Below is a small trained network, with its code and all its weights. Each question gives an input and a class and asks what happens when units are switched off, that is, made to give their printed mean instead of their output.

import numpy as np


def w(rows, s, z=0):
    codes = np.array(rows[::2]) - 128.0
    scale = np.full(codes.shape[1], s)
    scale[-1] = z or s
    return codes * scale


def norm(h):
    return h / np.sqrt((h * h).mean(-1, keepdims=True) + 1e-5)


def f(y):
    return y / 2 * (1 + np.tanh(0.7978845608 * (y + 0.044715 * y**3)))


def log_softmax(a):
    a = a - a.max(-1, keepdims=True)
    return a - np.log(np.exp(a).sum(-1, keepdims=True))


def net(x, mask):
    res = np.array(x, float).reshape(1, 6) / 4 @ E
    u = 0
    for l in range(2):
        y = f(norm(res) @ A[l][:, :-1].T + A[l][:, -1])
        res = res + np.where(mask[u : u + 9], y, B[l][:, -1]) @ B[l][:, :-1]
        u += 9
    return log_softmax(norm(res)[-1] @ U[:, :-1].T + U[:, -1])


A, B = {}, {}
E = w([
[190,99,164,134,152,53],'x0',
[30,53,183,156,167,123],'x1',
[170,133,205,129,113,186],'x2',
[175,6,75,4,182,181],'x3',
[125,131,131,129,134,129],'x4',
[125,128,129,139,133,125],'x5',
],0.0028)
A[0] = w([
[201,203,99,93,127,142,25],'L0N0',
[160,69,89,112,146,159,42],'L0N1',
[208,162,83,117,94,128,22],'L0N2',
[98,149,6,120,163,59,2],'L0N3',
[71,160,89,117,84,255,37],'L0N4',
[220,91,189,117,115,35,46],'L0N5',
[209,194,93,101,127,134,17],'L0N6',
[203,97,70,188,162,180,56],'L0N7',
[204,160,235,114,139,232,57],'L0N8',
],0.0066,0.0025)
B[0] = w([
[121,106,151,176,129,186,188],'L0N0',
[152,193,187,109,106,106,190],'L0N1',
[119,95,141,158,136,177,174],'L0N2',
[108,67,82,157,26,49,180],'L0N3',
[136,155,40,155,246,92,216],'L0N4',
[89,177,6,152,214,137,188],'L0N5',
[121,96,152,172,139,181,185],'L0N6',
[169,136,106,108,118,131,138],'L0N7',
[74,61,69,130,39,12,251],'L0N8',
],0.011,0.0025)
A[1] = w([
[101,96,99,134,80,113,28],'L1N0',
[130,168,144,165,106,131,40],'L1N1',
[129,158,138,117,132,103,173],'L1N2',
[121,67,183,154,144,203,121],'L1N3',
[137,247,181,125,83,100,2],'L1N4',
[137,74,94,64,136,168,28],'L1N5',
[194,153,150,26,120,151,4],'L1N6',
[63,77,196,110,176,122,26],'L1N7',
[139,145,87,148,187,125,9],'L1N8',
],0.011,0.00082)
B[1] = w([
[122,74,150,74,102,104,253],'L1N0',
[122,178,165,93,107,134,152],'L1N1',
[144,99,122,87,116,147,146],'L1N2',
[145,56,183,80,160,184,193],'L1N3',
[183,165,183,45,150,88,181],'L1N4',
[99,254,159,204,82,94,199],'L1N5',
[169,158,214,37,139,98,213],'L1N6',
[179,93,107,178,104,232,179],'L1N7',
[135,133,134,72,191,168,219],'L1N8',
],0.011,0.0035)
U = w([
[166,233,232,72,98,81,119],'0',
[81,50,82,158,25,41,91],'1',
[124,93,129,105,159,138,253],'2',
[113,181,31,150,244,144,71],'3',
[161,68,172,191,112,254,76],'4',
],0.0066,0.005)

Each question gives the input, the list of numbers given to net, and the class t.
The units are the neurons (one row each of A and B). Each row of codes is followed by its name. A weight is (code - 128) times the scale printed after its matrix; where a second scale follows, it is the last column's (A, B and U).
mask holds one flag per neuron, layer by layer. A switched-off neuron (its flag False) gives its mean, the last column of its row in B, instead of its output. The means were averaged over made-up inputs and are rounded, as every weight is.
A unit's drop is (log p(t) with every unit on - log p(t) with that unit switched off) / (log p(t) with every unit on - log p(t) with every unit switched off).
The circuit of an input: a set's keep is (log p(t) with only the set's units on - log p(t) with every unit switched off) / (log p(t) with every unit on - log p(t) with every unit switched off). Starting from the 12 units with the biggest drops (on a tie, the unit counted first), units are removed one at a time, each time the one whose removal leaves the highest keep (on an exact tie, the one counted first), for as long as the keep stays at least 0.8.
units of the circuit, in order: the units of the circuit, biggest drop first
k most important neurons: the k neurons with the biggest drops, biggest first
k most important neurons of layer l: the k neurons of layer l with the biggest drops, biggest first
input [6,7,-7,8,7,-2], class 0: most important neuron => (L0N8)
input [-7,8,6,-7,6,6], class 4: 3 most important neurons => (L1N7; L0N1; L0N5)
input [8,-8,5,-7,-7,-4], class 3: 3 most important neurons => (L0N5; L0N1; L0N3)
input [-8,0,6,3,7,-8], class 3: 2 most important neurons of layer 0 => (L0N4; L0N3)
input [8,6,-5,-2,2,-5], class 3: 2 most important neurons => (L0N5; L0N8)
input [6,-6,4,-3,4,-4], class 3: 2 most important neurons of layer 0 => (L0N5; L0N3)
input [6,-7,7,3,1,6], class 1: 2 most important neurons => (L0N8; L0N4)
input [7,-6,-6,3,3,-4], class 3: 2 most important neurons => (L0N5; L0N8)
input [5,4,-4,-4,-4,3], class 3: 2 most important neurons => (L0N8; L0N1)
input [3,6,5,-5,5,-3], class 4: 3 most important neurons => (L1N7; L0N1; L0N3)
input [6,0,5,4,3,-4], class 3: 2 most important neurons of layer 1 => (L1N8; L1N6)
input [4,5,-7,5,4,5], class 1: 2 most important neurons of layer 0 => (L0N3; L0N4)
input [-4,6,1,-3,3,8], class 4: 2 most important neurons of layer 0 => (L0N5; L0N1)
input [8,-4,-6,-1,-2,4], class 3: units of the circuit, in order => (L0N5)
input [-6,6,8,8,1,8], class 0: 2 most important neurons => (L1N5; L0N3)
input [6,-8,-2,4,-3,-8], class 4: 2 most important neurons of layer 0 => (L0N6; L0N0)
input [5,-5,-2,8,-4,5], class 0: 2 most important neurons of layer 0 => (L0N4; L0N1)
input [5,-4,-7,6,1,2], class 1: 2 most important neurons of layer 0 => (L0N3; L0N4)
input [4,6,0,7,6,-6], class 0: 2 most important neurons of layer 1 => (L1N6; L1N5)
input [-2,8,-3,1,-3,4], class 4: 2 most important neurons => (L1N7; L0N8)
input [-6,-6,-8,1,-4,7], class 1: units of the circuit, in order => (L0N3)
input [1,5,-4,-4,4,4], class 4: 2 most important neurons of layer 1 => (L1N7; L1N6)
input [-8,3,6,8,4,-2], class 0: 2 most important neurons => (L0N5; L1N5)
input [-6,-2,-7,8,-2,5], class 0: 4 most important neurons => (L0N8; L0N1; L0N5; L1N5)
input [4,5,-1,0,-4,-5], class 4: 2 most important neurons of layer 0 => (L0N4; L0N8)
input [4,0,6,-2,-4,8], class 1: 2 most important neurons => (L0N8; L0N4)
input [2,8,2,1,-3,8], class 4: most important neuron of layer 1 => (L1N7)
input [-5,3,6,1,-6,-5], class 1: 2 most important neurons => (L0N8; L0N5)
